Here is a tiny trained network, its code and every weight. The questions are about switching its units off for an input and a class, where a switched-off unit gives its printed mean instead of its output.

import numpy as np


def w(rows, s, z=0):
    codes = np.array(rows[::2]) - 128.0
    scale = np.full(codes.shape[1], s)
    scale[-1] = z or s
    return codes * scale


def norm(h):
    return h / np.sqrt((h * h).mean(-1, keepdims=True) + 1e-5)


def f(y):
    return y / 2 * (1 + np.tanh(0.7978845608 * (y + 0.044715 * y**3)))


def log_softmax(a):
    a = a - a.max(-1, keepdims=True)
    return a - np.log(np.exp(a).sum(-1, keepdims=True))


def net(x, mask):
    res = np.array(x, float).reshape(1, 8) / 4 @ E
    u = 0
    for l in range(4):
        y = f(norm(res) @ A[l][:, :-1].T + A[l][:, -1])
        res = res + np.where(mask[u : u + 4], y, B[l][:, -1]) @ B[l][:, :-1]
        u += 4
    return log_softmax(norm(res)[-1] @ U[:, :-1].T + U[:, -1])


A, B = {}, {}
E = w([
[123,132,136,111,131],'x0',
[125,132,136,114,129],'x1',
[124,131,135,118,131],'x2',
[125,130,134,128,126],'x3',
[102,254,165,222,102],'x4',
[27,123,85,127,189],'x5',
[176,192,29,95,188],'x6',
[130,124,126,133,125],'x7',
],0.0059)
A[0] = w([
[76,145,3,157,202,166],'L0N0',
[139,4,123,80,146,18],'L0N1',
[100,115,79,91,114,9],'L0N2',
[63,104,128,149,104,248],'L0N3',
],0.006,0.0017)
B[0] = w([
[62,117,222,82,189,254],'L0N0',
[87,84,23,166,69,230],'L0N1',
[241,70,178,124,161,122],'L0N2',
[74,43,253,138,149,187],'L0N3',
],0.0045,0.003)
A[1] = w([
[88,230,159,170,101,114],'L1N0',
[200,202,27,117,231,137],'L1N1',
[255,140,154,120,68,4],'L1N2',
[162,39,103,64,130,80],'L1N3',
],0.0087,0.0022)
B[1] = w([
[154,136,27,99,130,217],'L1N0',
[127,74,197,112,63,254],'L1N1',
[63,141,179,167,250,191],'L1N2',
[121,183,29,173,149,224],'L1N3',
],0.012,0.0053)
A[2] = w([
[233,133,158,161,156,190],'L2N0',
[141,150,104,4,122,253],'L2N1',
[82,94,146,154,195,51],'L2N2',
[101,255,115,173,115,112],'L2N3',
],0.0068,0.0022)
B[2] = w([
[11,86,122,116,137,154],'L2N0',
[128,95,143,255,109,255],'L2N1',
[139,144,143,145,169,203],'L2N2',
[175,64,80,135,127,234],'L2N3',
],0.0069,0.0021)
A[3] = w([
[83,143,144,115,204,87],'L3N0',
[112,2,156,130,76,252],'L3N1',
[143,87,42,157,65,165],'L3N2',
[191,180,135,171,135,183],'L3N3',
],0.0079,0.0031)
B[3] = w([
[71,99,126,254,255,159],'L3N0',
[194,228,183,103,106,253],'L3N1',
[179,128,143,97,94,235],'L3N2',
[27,71,43,72,185,144],'L3N3',
],0.0068,0.0061)
U = w([
[138,102,12,125,98,232],'0',
[39,104,179,161,237,1],'1',
[133,123,220,97,70,153],'2',
],0.011,0.00053)

Each question gives the input, the list of numbers given to net, and the class t.
The units are the neurons (one row each of A and B). Each row of codes is followed by its name. A weight is (code - 128) times the scale printed after its matrix; where a second scale follows, it is the last column's (A, B and U).
mask holds one flag per neuron, layer by layer. A switched-off neuron (its flag False) gives its mean, the last column of its row in B, instead of its output. The means were averaged over made-up inputs and are rounded, as every weight is.
A unit's drop is (log p(t) with every unit on - log p(t) with that unit switched off) / (log p(t) with every unit on - log p(t) with every unit switched off).
The circuit of an input: a set's keep is (log p(t) with only the set's units on - log p(t) with every unit switched off) / (log p(t) with every unit on - log p(t) with every unit switched off). Starting from the 12 units with the biggest drops (on a tie, the unit counted first), units are removed one at a time, each time the one whose removal leaves the highest keep (on an exact tie, the one counted first), for as long as the keep stays at least 0.8.
units of the circuit, in order: the units of the circuit, biggest drop first
unit that matters most: the unit with the biggest drop
k most important neurons: the k neurons with the biggest drops, biggest first
top k neurons in layer l: the k neurons of layer l with the biggest drops, biggest first
drop when u is switched off: that unit's drop, to one decimal
input [0,-4,1,-2,8,-8,0,3], class 0: units of the circuit, in order => (L1N0)
input [0,6,-1,-6,-5,-2,7,-4], class 2: 3 most important neurons => (L1N1 L1N0 L3N1)
input [1,-5,7,5,5,-8,-4,-5], class 1: units of the circuit, in order => (L1N2 L1N1)
input [-2,6,5,-4,-3,-6,7,2], class 2: top 2 neurons in layer 3 => (L3N1 L3N3)
input [-6,-5,5,2,8,6,-1,-3], class 0: 3 most important neurons => (L1N0 L1N2 L2N3)
input [7,-6,-5,6,-2,-1,-1,-6], class 0: 2 most important neurons => (L1N1 L1N3)
input [1,-5,-7,8,3,2,-5,0], class 2: units of the circuit, in order => (L1N2 L1N3)
input [1,-5,-8,8,1,3,-4,-8], class 2: 2 most important neurons => (L1N2 L1N3)
input [-1,-3,-7,3,1,3,-4,1], class 2: 2 most important neurons => (L1N2 L1N3)
input [-1,8,-2,-4,-5,5,-7,8], class 2: 3 most important neurons => (L1N2 L1N0 L3N1)
input [0,7,2,2,-8,3,-5,-7], class 0: units of the circuit, in order => (L1N3 L1N2)
input [-4,4,-6,2,-5,4,-5,7], class 0: top 2 neurons in layer 1 => (L1N3 L1N2)
input [2,6,-3,-7,3,3,-3,-1], class 0: 4 most important neurons => (L1N0 L0N0 L1N2 L1N1)
input [-1,4,8,2,8,-4,-4,-7], class 0: unit that matters most => L1N0
input [4,1,6,6,-6,-8,-1,-2], class 1: 2 most important neurons => (L1N2 L1N0)
input [1,2,1,-3,6,4,-3,2], class 0: top 2 neurons in layer 1 => (L1N0 L1N1)
input [-2,0,6,-6,8,-6,1,-8], class 0: 2 most important neurons => (L1N0 L2N3)
input [8,3,6,-3,4,0,6,7], class 2: 2 most important neurons => (L1N1 L1N3)
input [8,7,-2,-6,-8,0,-6,-8], class 0: 2 most important neurons => (L1N3 L1N1)
input [4,7,-2,-7,8,7,4,5], class 0: units of the circuit, in order => (L1N0)
input [3,4,-2,0,-4,-5,2,-3], class 1: top 2 neurons in layer 1 => (L1N2 L1N0)
input [6,8,-1,-7,0,-8,-5,8], class 1: 2 most important neurons => (L1N2 L1N1)
input [2,8,-6,0,-4,-8,4,7], class 1: drop when L1N2 is switched off => 1.3
input [-1,-2,-3,-2,-2,-4,6,1], class 2: drop when L1N1 is switched off => 1.7
input [-1,7,-3,6,2,-1,7,1], class 2: drop when L1N1 is switched off => 1.5
input [-2,-5,-4,7,-2,-6,3,-8], class 1: drop when L1N0 is switched off => 0.0
input [-7,-7,-8,-3,-2,-1,6,7], class 2: most important neuron => (L1N1)
